Below are the code and all the weights of a small trained network. Each question names an input and a class and asks about switching units off, where a switched-off unit gives its printed mean instead of its output.

import numpy as np


def w(rows, s, z=0):
    codes = np.array(rows[::2]) - 128.0
    scale = np.full(codes.shape[1], s)
    scale[-1] = z or s
    return codes * scale


def f(y):
    return y / 2 * (1 + np.tanh(0.7978845608 * (y + 0.044715 * y**3)))


def log_softmax(a):
    a = a - a.max(-1, keepdims=True)
    return a - np.log(np.exp(a).sum(-1, keepdims=True))


def net(x, mask):
    res = np.array(x, float).reshape(1, 7) / 4 @ E
    y = f(res @ A[0][:, :-1].T + A[0][:, -1])
    res = res + np.where(mask, y, B[0][:, -1]) @ B[0][:, :-1]
    return log_softmax(res[-1] @ U[:, :-1].T + U[:, -1])


A, B = {}, {}
E = w([
[122,109,89,137,146,85,100,129,96],'x0',
[112,216,212,108,90,208,181,118,186],'x1',
[127,76,43,196,123,67,85,70,108],'x2',
[168,166,247,38,152,239,214,228,186],'x3',
[205,34,101,253,32,211,207,87,212],'x4',
[135,115,113,204,30,175,180,33,221],'x5',
[60,239,159,162,32,150,148,7,187],'x6',
],0.0061)
A[0] = w([
[118,150,120,107,136,101,115,127,98,92],'N1',
[98,211,129,66,158,83,97,147,91,120],'N2',
[154,136,170,58,138,176,162,183,138,103],'N3',
[119,129,104,131,133,131,123,132,110,103],'N4',
[89,171,93,95,173,61,83,128,61,218],'N5',
[102,135,122,204,39,171,182,39,184,157],'N6',
[143,17,58,205,137,96,115,116,100,113],'N7',
[164,144,198,83,123,254,200,209,199,168],'N8',
[163,157,152,107,133,161,145,179,143,41],'N9',
[127,137,121,190,87,173,148,51,164,85],'N10',
[82,196,154,52,142,96,124,146,70,106],'N11',
[139,153,116,197,17,180,144,32,193,155],'N12',
[117,129,120,143,90,131,129,116,147,4],'N13',
[143,21,68,173,152,65,89,119,92,122],'N14',
[140,128,129,119,123,118,134,118,118,108],'N15',
],0.0085,0.0019)
B[0] = w([
[155,111,146,115,144,93,85,122,149,145],'N1',
[149,167,171,41,208,106,60,74,203,189],'N2',
[70,86,140,47,182,207,152,182,70,189],'N3',
[136,101,137,145,133,119,95,144,152,131],'N4',
[159,112,129,103,172,63,30,112,188,204],'N5',
[167,214,196,231,21,123,165,57,181,217],'N6',
[121,57,78,200,68,90,140,192,54,194],'N7',
[30,119,178,100,151,241,255,187,48,248],'N8',
[79,110,97,106,147,171,159,157,114,162],'N9',
[145,181,168,175,52,117,146,74,167,183],'N10',
[125,183,178,42,184,125,81,77,176,188],'N11',
[168,239,166,224,32,120,185,50,199,222],'N12',
[152,146,125,157,119,146,140,105,127,135],'N13',
[154,32,44,173,117,36,129,185,55,200],'N14',
[133,110,142,132,123,125,120,129,136,127],'N15',
],0.0061,0.015)
U = w([
[142,17,2,178,118,73,119,181,77,3],'0',
[133,135,142,65,190,87,65,109,168,181],'1',
[143,182,163,206,48,142,175,55,175,154],'2',
[82,115,169,85,153,233,211,221,86,92],'3',
],0.0076,0.00036)

Each question gives the input, the list of numbers given to net, and the class t.
The units are the neurons (one row each of A and B). Each row of codes is followed by its name. A weight is (code - 128) times the scale printed after its matrix; where a second scale follows, it is the last column's (A, B and U).
mask holds one flag per neuron, in row order. A switched-off neuron (its flag False) gives its mean, the last column of its row in B, instead of its output. The means were averaged over made-up inputs and are rounded, as every weight is.
A unit's drop is (log p(t) with every unit on - log p(t) with that unit switched off) / (log p(t) with every unit on - log p(t) with every unit switched off).
The circuit of an input: a set's keep is (log p(t) with only the set's units on - log p(t) with every unit switched off) / (log p(t) with every unit on - log p(t) with every unit switched off). Starting from the 12 units with the biggest drops (on a tie, the unit counted first), units are removed one at a time, each time the one whose removal leaves the highest keep (on an exact tie, the one counted first), for as long as the keep stays at least 0.8.
units of the circuit, in order: the units of the circuit, biggest drop first
top k neurons: the k neurons with the biggest drops, biggest first
drop of u: that unit's drop, to one decimal
input [-1,0,6,-5,6,-3,1], class 0: units of the circuit, in order -> (N14)
input [1,-7,5,-4,-8,5,7], class 0: top 2 neurons -> (N14; N7)
input [7,-1,1,-2,5,7,-5], class 0: top 4 neurons -> (N14; N7; N11; N2)
input [-6,4,8,-8,4,-3,-1], class 0: top 4 neurons -> (N14; N7; N11; N2)
input [-8,5,1,-3,-4,5,-6], class 3: top 3 neurons -> (N12; N6; N5)
input [-4,-8,-6,4,-3,-4,4], class 1: top 2 neurons -> (N2; N11)
input [5,-2,-5,5,-2,7,2], class 3: drop of N8 -> 0.4
input [0,4,6,5,-3,-6,7], class 1: drop of N11 -> 0.1
input [-5,-6,-8,-7,-7,4,0], class 1: drop of N1 -> 0.0
input [-8,-5,-8,1,-7,7,5], class 3: drop of N8 -> 0.3
input [3,-5,-1,-3,-8,8,-3], class 0: top 2 neurons -> (N14; N7)
